Below is a small trained network, with its code and all its weights. Each question gives an input and a class and asks what happens when units are switched off, that is, made to give their printed mean instead of their output.

import numpy as np


def w(rows, s, z=0):
    codes = np.array(rows[::2]) - 128.0
    scale = np.full(codes.shape[1], s)
    scale[-1] = z or s
    return codes * scale


def f(y):
    return np.maximum(y, 0)


def log_softmax(a):
    a = a - a.max(-1, keepdims=True)
    return a - np.log(np.exp(a).sum(-1, keepdims=True))


def net(x, mask):
    res = np.array(x, float).reshape(1, 4) / 4 @ E
    y = f(res @ A[0][:, :-1].T + A[0][:, -1])
    res = res + np.where(mask, y, B[0][:, -1]) @ B[0][:, :-1]
    return log_softmax(res[-1] @ U[:, :-1].T + U[:, -1])


A, B = {}, {}
E = w([
[95,207,37,97,94],'x0',
[127,128,127,129,130],'x1',
[72,140,114,62,244],'x2',
[169,246,159,178,177],'x3',
],0.013)
A[0] = w([
[142,74,203,170,92,216],'n1',
[71,62,125,57,176,183],'n2',
[147,228,182,171,158,192],'n3',
[104,108,235,170,193,253],'n4',
[86,37,138,129,75,197],'n5',
[86,100,152,68,198,187],'n6',
[108,59,189,165,105,192],'n7',
[163,139,193,177,182,123],'n8',
[92,147,85,141,90,135],'n9',
[68,99,65,108,69,243],'n10',
[79,252,74,93,185,162],'n11',
[169,134,78,17,82,159],'n12',
[170,77,138,177,73,248],'n13',
[103,175,96,54,161,87],'n14',
[149,54,182,155,142,254],'n15',
[167,213,142,166,9,173],'n16',
[47,84,176,116,230,166],'n17',
],0.012,0.0056)
B[0] = w([
[109,106,196,51,98,197],'n1',
[201,184,68,101,175,212],'n2',
[111,63,255,188,147,220],'n3',
[243,63,187,93,145,213],'n4',
[74,170,124,38,145,202],'n5',
[195,178,34,112,206,206],'n6',
[120,203,214,49,131,187],'n7',
[165,5,177,153,185,185],'n8',
[122,138,55,196,92,163],'n9',
[70,197,23,147,64,206],'n10',
[4,147,177,124,174,250],'n11',
[90,126,108,157,82,182],'n12',
[84,171,216,113,61,199],'n13',
[5,146,139,110,170,192],'n14',
[187,150,179,42,98,199],'n15',
[112,141,150,228,96,209],'n16',
[184,150,72,109,200,214],'n17',
],0.0081,0.019)
U = w([
[63,165,202,56,160,221],'0',
[212,158,84,62,155,78],'1',
[166,51,199,153,85,55],'2',
[182,71,147,149,229,13],'3',
[115,126,54,134,19,255],'4',
[97,141,30,124,152,8],'5',
[121,146,137,252,127,212],'6',
],0.013,0.0031)

Each question gives the input, the list of numbers given to net, and the class t.
The units are the neurons (one row each of A and B). Each row of codes is followed by its name. A weight is (code - 128) times the scale printed after its matrix; where a second scale follows, it is the last column's (A, B and U).
mask holds one flag per neuron, in row order. A switched-off neuron (its flag False) gives its mean, the last column of its row in B, instead of its output. The means were averaged over made-up inputs and are rounded, as every weight is.
A unit's drop is (log p(t) with every unit on - log p(t) with that unit switched off) / (log p(t) with every unit on - log p(t) with every unit switched off).
The circuit of an input: a set's keep is (log p(t) with only the set's units on - log p(t) with every unit switched off) / (log p(t) with every unit on - log p(t) with every unit switched off). Starting from the 12 units with the biggest drops (on a tie, the unit counted first), units are removed one at a time, each time the one whose removal leaves the highest keep (on an exact tie, the one counted first), for as long as the keep stays at least 0.8.
units of the circuit, in order: the units of the circuit, biggest drop first
most important unit: the unit with the biggest drop
top k neurons: the k neurons with the biggest drops, biggest first
drop of u: that unit's drop, to one decimal
input [-3,1,1,-4], class 1: units of the circuit, in order => (n11; n3)
input [6,1,-7,2], class 6: most important unit => n16
input [-6,-4,-7,-2], class 0: top 2 neurons => (n7; n5)
input [1,4,-8,3], class 6: top 4 neurons => (n16; n4; n15; n8)
input [-6,-7,-6,1], class 2: top 2 neurons => (n11; n14)
input [-6,-1,4,1], class 3: top 2 neurons => (n8; n10)
input [1,-7,-4,4], class 6: top 3 neurons => (n16; n4; n15)
input [-4,2,-4,1], class 2: top 2 neurons => (n11; n14)
input [2,0,0,7], class 6: drop of n16 => 0.1
input [-5,3,1,-8], class 1: drop of n11 => 0.4
input [6,-2,0,3], class 6: drop of n5 => 0.2
